Below are the code and all the weights of a small trained network. Each question names an input and a class and asks about switching units off, where a switched-off unit gives its printed mean instead of its output.

import numpy as np


def w(rows, s, z=0):
    codes = np.array(rows[::2]) - 128.0
    scale = np.full(codes.shape[1], s)
    scale[-1] = z or s
    return codes * scale


def norm(h):
    return h / np.sqrt((h * h).mean(-1, keepdims=True) + 1e-5)


def f(y):
    return y / 2 * (1 + np.tanh(0.7978845608 * (y + 0.044715 * y**3)))


def log_softmax(a):
    a = a - a.max(-1, keepdims=True)
    return a - np.log(np.exp(a).sum(-1, keepdims=True))


def net(x, mask):
    res = np.array(x, float).reshape(1, 4) / 4 @ E
    u = 0
    for l in range(2):
        y = f(norm(res) @ A[l][:, :-1].T + A[l][:, -1])
        res = res + np.where(mask[u : u + 6], y, B[l][:, -1]) @ B[l][:, :-1]
        u += 6
    return log_softmax(norm(res)[-1] @ U[:, :-1].T + U[:, -1])


A, B = {}, {}
E = w([
[89,193,144,113,136,12,155,181],'x0',
[93,2,168,97,86,61,100,111],'x1',
[150,99,91,250,126,73,197,93],'x2',
[18,88,166,101,102,196,218,124],'x3',
],0.0057)
A[0] = w([
[146,222,85,158,128,205,179,156,194],'L0N1',
[248,111,126,85,87,247,121,5,53],'L0N2',
[254,96,50,116,218,63,71,193,4],'L0N3',
[61,181,121,103,194,10,165,215,42],'L0N4',
[64,81,47,209,116,207,70,86,84],'L0N5',
[133,183,170,213,240,143,79,185,44],'L0N6',
],0.0063,0.0019)
B[0] = w([
[45,117,212,183,120,115,114,124,225],'L0N1',
[178,161,107,76,150,87,167,87,253],'L0N2',
[127,20,227,115,134,255,136,135,242],'L0N3',
[196,91,65,63,222,188,96,68,211],'L0N4',
[138,135,109,77,194,118,102,166,187],'L0N5',
[81,131,124,90,73,185,120,98,158],'L0N6',
],0.0093,0.0047)
A[1] = w([
[135,66,90,255,152,117,117,115,2],'L1N1',
[126,75,99,130,88,71,58,120,10],'L1N2',
[125,42,161,103,124,77,99,138,55],'L1N3',
[147,192,179,63,64,113,75,181,116],'L1N4',
[186,146,108,234,112,118,152,145,142],'L1N5',
[186,155,131,102,119,98,168,174,53],'L1N6',
],0.0088,0.0015)
B[1] = w([
[111,181,29,90,109,71,114,199,210],'L1N1',
[43,176,168,142,128,232,146,12,164],'L1N2',
[118,207,154,169,113,183,85,151,254],'L1N3',
[78,229,2,127,133,87,72,183,173],'L1N4',
[144,135,72,58,85,148,101,144,144],'L1N5',
[79,244,183,86,167,62,127,115,106],'L1N6',
],0.0088,0.0041)
U = w([
[205,79,68,2,240,150,164,19,97],'0',
[132,62,175,91,108,215,183,159,253],'1',
[136,164,44,58,104,106,98,169,174],'2',
[79,174,179,198,96,229,115,35,34],'3',
[191,105,179,114,110,59,154,87,6],'4',
],0.0069,0.0032)

Each question gives the input, the list of numbers given to net, and the class t.
The units are the neurons (one row each of A and B). Each row of codes is followed by its name. A weight is (code - 128) times the scale printed after its matrix; where a second scale follows, it is the last column's (A, B and U).
mask holds one flag per neuron, layer by layer. A switched-off neuron (its flag False) gives its mean, the last column of its row in B, instead of its output. The means were averaged over made-up inputs and are rounded, as every weight is.
A unit's drop is (log p(t) with every unit on - log p(t) with that unit switched off) / (log p(t) with every unit on - log p(t) with every unit switched off).
The circuit of an input: a set's keep is (log p(t) with only the set's units on - log p(t) with every unit switched off) / (log p(t) with every unit on - log p(t) with every unit switched off). Starting from all 12 units, units are removed one at a time, each time the one whose removal leaves the highest keep (on an exact tie, the one counted first), for as long as the keep stays at least 0.8.
units of the circuit, in order: the units of the circuit, biggest drop first
most important unit: the unit with the biggest drop
k most important neurons: the k neurons with the biggest drops, biggest first
k most important neurons of layer l: the k neurons of layer l with the biggest drops, biggest first
input [3,-3,-7,5], class 2: units of the circuit, in order	[L0N3; L1N4]
input [1,-7,0,-3], class 3: most important unit	L0N1
input [-8,-1,-3,8], class 0: 2 most important neurons of layer 0	[L0N2; L0N3]
input [-1,8,-7,7], class 3: 2 most important neurons	[L1N3; L0N3]
input [-5,6,-2,1], class 3: 4 most important neurons	[L0N4; L1N3; L1N2; L0N3]
input [-2,-2,6,4], class 2: units of the circuit, in order	[L0N3; L1N1]
input [-7,4,-6,2], class 0: units of the circuit, in order	[L0N2; L0N3]
input [2,7,-2,3], class 3: units of the circuit, in order	[L0N3; L1N3; L1N2]
input [-2,0,-7,1], class 2: units of the circuit, in order	[L1N4; L0N3]
input [5,8,7,5], class 3: 2 most important neurons	[L1N2; L1N3]
input [-1,-8,-4,2], class 3: 2 most important neurons	[L0N1; L1N1]
input [2,8,-8,3], class 2: units of the circuit, in order	[L1N4; L0N3]
input [1,1,-8,3], class 2: 2 most important neurons	[L1N4; L0N3]
input [-8,-2,2,6], class 0: 3 most important neurons	[L0N2; L0N5; L0N3]
input [-8,1,6,8], class 0: 2 most important neurons	[L0N3; L0N5]
input [7,1,-6,4], class 0: units of the circuit, in order	[L0N4]
input [-1,1,-8,6], class 2: 3 most important neurons of layer 0	[L0N3; L0N4; L0N1]
input [2,4,-8,0], class 2: 3 most important neurons	[L1N4; L0N3; L0N1]
input [-5,4,-2,3], class 0: units of the circuit, in order	[L0N2; L0N3]
input [0,5,-7,-1], class 2: units of the circuit, in order	[L1N4]
input [5,3,-1,-6], class 1: 2 most important neurons	[L0N3; L0N2]
input [-8,-5,-3,1], class 0: 2 most important neurons	[L0N2; L1N3]
input [0,4,4,-1], class 2: 2 most important neurons of layer 1	[L1N1; L1N5]
input [6,7,2,-1], class 3: 2 most important neurons of layer 0	[L0N2; L0N5]
input [2,8,6,4], class 3: 2 most important neurons of layer 1	[L1N2; L1N3]
input [-4,8,-3,-2], class 3: 2 most important neurons of layer 0	[L0N4; L0N3]
input [2,-6,7,-3], class 2: 2 most important neurons	[L1N1; L1N5]
